Each row was made from one path, in order. Every step used is in the known rows, and no mark comes twice. Write each row's path.
Known rows:
nele, gafufom, begu: [ 0.27  3.05  1.52  3.63 -0.19 -2.16 -4.52 -3.02  2.61 -0.66 -1.46  3.00
 -1.73 -0.22  0.15  1.84 -0.31  0.37 -0.81 -1.04 -0.70]
begu, nele: [ 2.12 -0.89 -2.70 -0.08 -2.01  0.65 -5.53  1.34  2.06  1.14 -0.95 -0.04
 -1.32  3.31 -0.76  1.67  1.92  1.76  2.99 -1.12 -1.03]
gafufom, misip: [-0.21  0.69 -2.08  2.13  2.22 -0.59  4.35  0.45  2.52  3.71 -3.31  1.38
 -0.27  1.53 -3.09 -0.11  2.23  0.88  3.61  1.07 -3.90]
begu, zeget, gafufom, misip, gimud: [-1.58 -1.45 -1.66  5.81  5.26 -1.70  2.24  2.50  4.57  0.61 -4.32 -0.86
 -4.14  3.02 -5.94 -1.72  3.89 -2.84  3.62  0.93 -1.92]
zeget, gafufom, misip, gimud, begu, nele: [ 0.04 -3.48  0.28  0.82  5.24 -0.13 -7.95  3.24  1.81  2.93  1.46 -0.48
 -2.46  6.17 -1.10  0.14  4.51 -0.28  3.69 -0.23 -0.08]
nele, misip, zeget, gafufom: [-0.48  1.64 -1.35  2.68  0.98 -3.37  0.18  4.29  1.28  3.55 -0.35 -4.60
  1.27  4.24  1.84 -0.63  1.53 -0.99  2.84 -0.49 -1.33]
misip, zeget, gafufom: [-0.90  0.44  0.17  1.91  2.41 -2.62 -0.13  2.31 -0.23  3.30 -0.82 -4.68
  2.91  2.58  1.43 -1.20  2.92 -1.61  3.15 -1.99 -2.32]
begu, zeget, gafufom, misip: [-1.33  0.59 -3.88  3.75  4.29 -3.01  3.34  2.09  2.58  2.26 -3.92 -1.94
 -2.34  5.16 -3.60 -0.21  5.62  1.41  3.95  1.95 -3.38]
gimud, misip, zeget: [ 1.09  1.61 -0.52  0.41 -1.53 -1.07  1.02  1.26  0.32  3.35 -2.08 -2.99
  0.46 -2.81 -0.72 -0.80  2.01 -3.43  1.86 -5.12 -2.73]
begu, gimud, misip, zeget: [ 2.65  1.19  0.07 -1.91  0.04 -0.51  1.54  2.35  1.06  2.66 -0.30 -2.37
  1.47 -2.28  0.17  0.14  2.01 -2.64  4.58 -4.21 -2.55]
misip, gimud, zeget, gafufom: [-1.09 -0.21  1.24  4.75  2.11 -1.45 -1.64  2.08  1.78 -2.05 -0.40 -3.77
 -0.47  1.83  1.01  0.42  3.55 -3.78  4.54 -2.05 -1.02]
nele, misip, gimud, begu, zeget, gafufom: [-0.78  0.36 -0.46  5.25  4.51 -5.12 -5.28  0.26  4.24 -1.29 -0.96 -4.11
 -4.38  3.99  0.66  0.52  4.37 -0.10  3.96  1.35 -1.07]
zeget, begu: [-1.95 -0.22  1.72  4.13  2.21 -1.55  2.65 -2.80  2.07 -3.62 -6.39 -2.16
 -1.29  3.11  0.00  0.18  0.14  2.96  3.92 -1.13 -5.23]
nele, misip, gimud, zeget, gafufom, begu: [ 0.82  0.70  2.37  6.01  1.44 -3.17 -5.79  2.83  4.40 -1.04 -1.04 -1.07
 -1.16  0.76 -0.92  2.03  1.63 -2.00  1.84 -0.79  1.12]
begu, gimud: [ 3.00  0.47  1.00 -1.34  1.50 -0.50  0.26 -0.14  3.61 -0.84 -0.06  0.28
  2.34 -0.06  2.22  2.09  0.60  1.71  7.95  0.33 -2.72]
begu, gimud, zeget, gafufom, misip: [-0.29  0.33 -1.15  1.20  4.59 -0.97  3.97  4.11  1.94  1.91  0.11 -1.30
  0.70  4.59  0.13  1.42  4.50  0.29  6.97  0.80 -2.42]
begu, nele, misip, gimud: [ 1.62 -0.72 -2.30  4.10 -1.26  0.03 -3.90  3.58  6.21 -0.15 -1.83  0.67
 -5.10  3.11 -3.25  0.14 -0.90 -2.08  2.88  0.32  0.76]
gafufom, begu, nele, misip, gimud, zeget: [ 3.18 -0.11 -0.29  4.81 -0.96 -0.68 -5.56  2.80  7.33 -1.32  0.35  0.91
 -4.35 -0.23 -1.27  3.25 -0.70 -2.10  2.00 -2.45  2.59]
begu, nele, gafufom: [-0.27  2.23 -3.03  0.68 -2.19  0.56 -3.87 -0.88  1.01 -0.59  0.56  1.81
 -4.57  5.75  2.15  1.47  0.59  0.84  0.66 -0.85 -0.83]
begu, gimud, zeget: [ 3.76  1.24  1.05 -0.11  1.09 -0.47 -0.05 -0.37  4.50 -2.17  2.08 -0.57
  1.10 -1.83  4.13  4.29  0.69  0.74  7.38 -2.26 -1.19]
nele, misip: [ 1.31  3.09 -2.53  3.29 -3.09 -2.33 -0.07  0.64  4.59  0.52 -1.85 -0.22
 -2.05  1.35  0.72  1.35 -1.47  1.30  3.31  1.46 -1.72]
zeget, gafufom, begu, nele, misip: [ 2.24  0.80 -2.70  2.53 -2.59 -2.35 -7.65  5.26  3.93  1.41 -0.69 -0.35
 -2.91  6.42 -1.05  2.47  0.84  2.03  1.94  1.45  1.03]

Which path is each row?
[-1.82 -1.58  1.56  6.22  5.09 -0.50  4.96 -0.48  4.30 -3.90 -5.46 -1.17
 -3.74  2.62 -2.08  0.56  0.50  0.32  3.99 -2.43 -3.39]  gafufom, misip, gimud, zeget, begu
[ 1.65  0.81 -0.24  2.97  3.87 -4.69 -5.51 -5.76  5.20 -0.75 -1.38 -1.72
 -3.63 -1.73  1.17  2.28  3.37  3.13  2.97 -0.56 -2.14]  gimud, begu, zeget
[ 3.13 -1.36 -0.45  1.00 -1.42 -0.38 -9.12  1.58  3.31  1.56 -1.66  1.40
 -0.97  2.14 -2.67  2.60  1.65  1.84  1.07 -1.27  0.31]  gafufom, begu, nele
[-1.61 -0.92  0.33  3.47  5.30 -1.42  7.00  0.20  2.41  2.08 -5.78 -1.80
 -0.34  3.96 -1.98 -1.03  0.24  2.57  2.39 -2.14 -4.59]  gafufom, misip, zeget, begu
[ 0.17  1.05  1.20 -0.70 -0.18 -0.03  2.20  1.48  0.37 -4.67 -4.31 -2.68
 -1.65  1.89 -0.41  0.95  3.15 -0.39  7.87 -2.13 -5.33]  zeget, begu, gimud, misip
[ 1.40  0.47 -3.41  3.01 -2.20 -1.14 -2.30  3.06  4.95 -1.67 -1.84 -1.23
 -4.99  6.85  0.93  3.29 -0.87  3.54  3.52 -0.15 -0.60]  gimud, zeget, begu, nele, misip
[ 0.28  0.42 -1.90 -0.12  4.55 -0.65 -0.24  1.31  1.65  7.38  2.34  1.47
 -1.33  3.79  0.88 -0.04  1.36  0.46 -0.09 -2.33 -0.53]  gimud, begu, nele, gafufom, misip, zeget
[-0.35  2.03 -2.38  1.61  3.02 -0.84  5.05  0.72  1.96  6.05 -0.19  1.37
 -0.73  1.77 -0.43 -0.75  0.15 -0.80  0.06 -2.11 -1.93]  nele, gafufom, misip, zeget
[ 1.02  0.18 -1.73  1.31  3.38 -1.23  4.85  1.65  2.77  7.15 -1.70  0.06
  1.71 -0.40 -2.24 -0.89  0.89 -0.21  1.52 -2.07 -2.45]  gafufom, misip, zeget
[ 0.84  0.86  2.81  4.19  1.37 -3.27 -5.76  0.89  2.24 -0.47 -1.01 -1.51
  1.33 -0.08  0.26  2.49  2.76 -0.45  2.19 -1.72 -0.20]  gimud, zeget, gafufom, begu
[ 0.20 -2.86 -2.29  1.05  2.91  0.39  0.45  3.35  2.39  2.72 -3.94 -1.08
 -2.01  7.34 -2.54  0.34  1.38  3.30  2.15 -2.18 -2.09]  gafufom, misip, zeget, begu, nele
[-0.27  0.57 -0.89  4.66  6.31 -3.60 -2.87 -4.32  5.99 -0.62 -1.09  0.97
 -7.45  0.83 -1.17  0.98  2.92  0.39  1.59  0.09 -1.12]  nele, gafufom, misip, gimud, begu, zeget
[ 1.24 -0.02  1.37  4.39  0.80 -0.29 -0.65 -0.88  4.97 -2.21 -0.67 -0.56
 -2.00 -3.16  0.14  1.64  0.37 -3.51  3.39 -3.67 -0.41]  misip, gimud, zeget
[-0.72  1.23 -2.13  4.13  1.72 -4.12 -1.80 -0.24  2.16 -1.57 -3.43 -4.79
 -2.00  3.53 -0.58  0.54  4.97  0.93  4.00  0.36 -2.77]  begu, zeget, gafufom
[ 0.75  0.20  2.82  3.38  2.59 -3.51 -4.81  1.81  1.66  3.12 -1.85 -1.85
  3.03  0.10 -0.70  0.27  2.25 -0.79  0.78 -2.00 -0.81]  misip, zeget, gafufom, begu
[ 1.58  1.46  1.86 -0.74 -0.71 -1.28 -3.11  3.47 -0.06 -2.00 -1.66 -2.07
  0.31  0.33 -1.14  1.61  4.76 -2.22  6.69 -1.43 -2.93]  zeget, gafufom, begu, gimud, misip
[ 2.53  1.42 -4.56  1.47 -4.02 -0.88 -4.05  3.40  4.50  1.38 -0.65  0.04
 -3.57  5.00 -0.14  2.14 -0.58  2.38  2.92  1.21  0.00]  begu, nele, misip
[ 1.80 -1.20 -0.73  0.23 -1.04 -0.93 -8.87  5.61  0.24  2.90 -1.10 -2.04
 -0.56  4.17 -2.69  1.25  4.32 -0.99  1.06 -2.91  0.34]  gimud, misip, zeget, gafufom, begu, nele
[ 2.57  0.11 -1.61  4.20 -1.36 -0.04 -3.04  2.65  6.59 -1.47  0.72 -0.07
 -4.61  0.66 -0.13  2.61 -0.63 -2.21  3.11 -2.29  1.76]  begu, nele, misip, gimud, zeget
[ 3.56  0.68  1.79  0.21  3.07 -2.91 -3.18  4.30  4.52  1.48  1.11 -0.75
  2.83  2.06  1.27  2.38  0.72  0.95  5.75  0.61 -0.07]  nele, misip, zeget, gafufom, begu, gimud
[ 0.12 -1.45  4.76  3.10  5.43 -1.67 -6.02 -3.54  3.68  0.32  0.76  0.08
 -1.06 -2.25  1.52 -0.15  1.46 -1.64  3.49 -1.44 -1.61]  misip, gimud, begu
[ 2.92  1.13 -1.02  4.91  0.97 -4.45 -4.78 -3.58  6.68 -1.25 -5.12 -0.17
 -3.24 -2.46 -3.61  2.78  1.95  2.60  0.96 -0.65 -1.00]  gafufom, begu, zeget
[-1.14 -0.32  1.58  6.64  2.37 -1.29  2.64 -0.46  5.55 -5.51 -4.68 -2.09
 -4.56  2.75 -0.02  1.37 -1.17  0.33  4.12 -2.38 -2.34]  nele, misip, gimud, zeget, begu
[-1.57  0.04  1.19  2.70  1.48 -1.45  3.87 -0.06  0.45 -1.09 -6.11 -4.08
 -1.36  1.83 -0.87 -0.84  1.26  0.13  2.62 -4.63 -4.95]  gimud, misip, zeget, begu
[ 0.63 -0.32  3.57  5.42  2.51 -2.69 -5.81  1.61  3.42 -1.10 -1.38 -1.27
  0.11 -0.68 -1.24  1.62  2.52 -2.61  2.05 -2.02  0.18]  misip, gimud, zeget, gafufom, begu
[ 0.20 -1.48 -1.31  5.08  0.16 -0.23 -1.99  3.56  6.16 -2.00 -3.79 -0.01
 -6.14  5.11 -3.33 -0.09 -1.26 -0.55  3.12  0.06 -0.43]  zeget, begu, nele, misip, gimud
[ 0.81 -0.36 -0.17  4.59  2.63  0.21  2.26  0.89  5.23 -0.04 -1.14  0.81
 -2.48 -1.62 -2.09  1.27  1.32 -3.02  3.51 -2.43 -0.85]  gafufom, misip, gimud, zeget
[-1.98  2.75 -2.98  2.42  1.87 -0.30  4.90 -0.73  1.57  2.36 -1.55  3.22
 -3.37  3.99 -1.01  0.03  1.50  0.53  1.55  1.06 -3.11]  nele, gafufom, misip
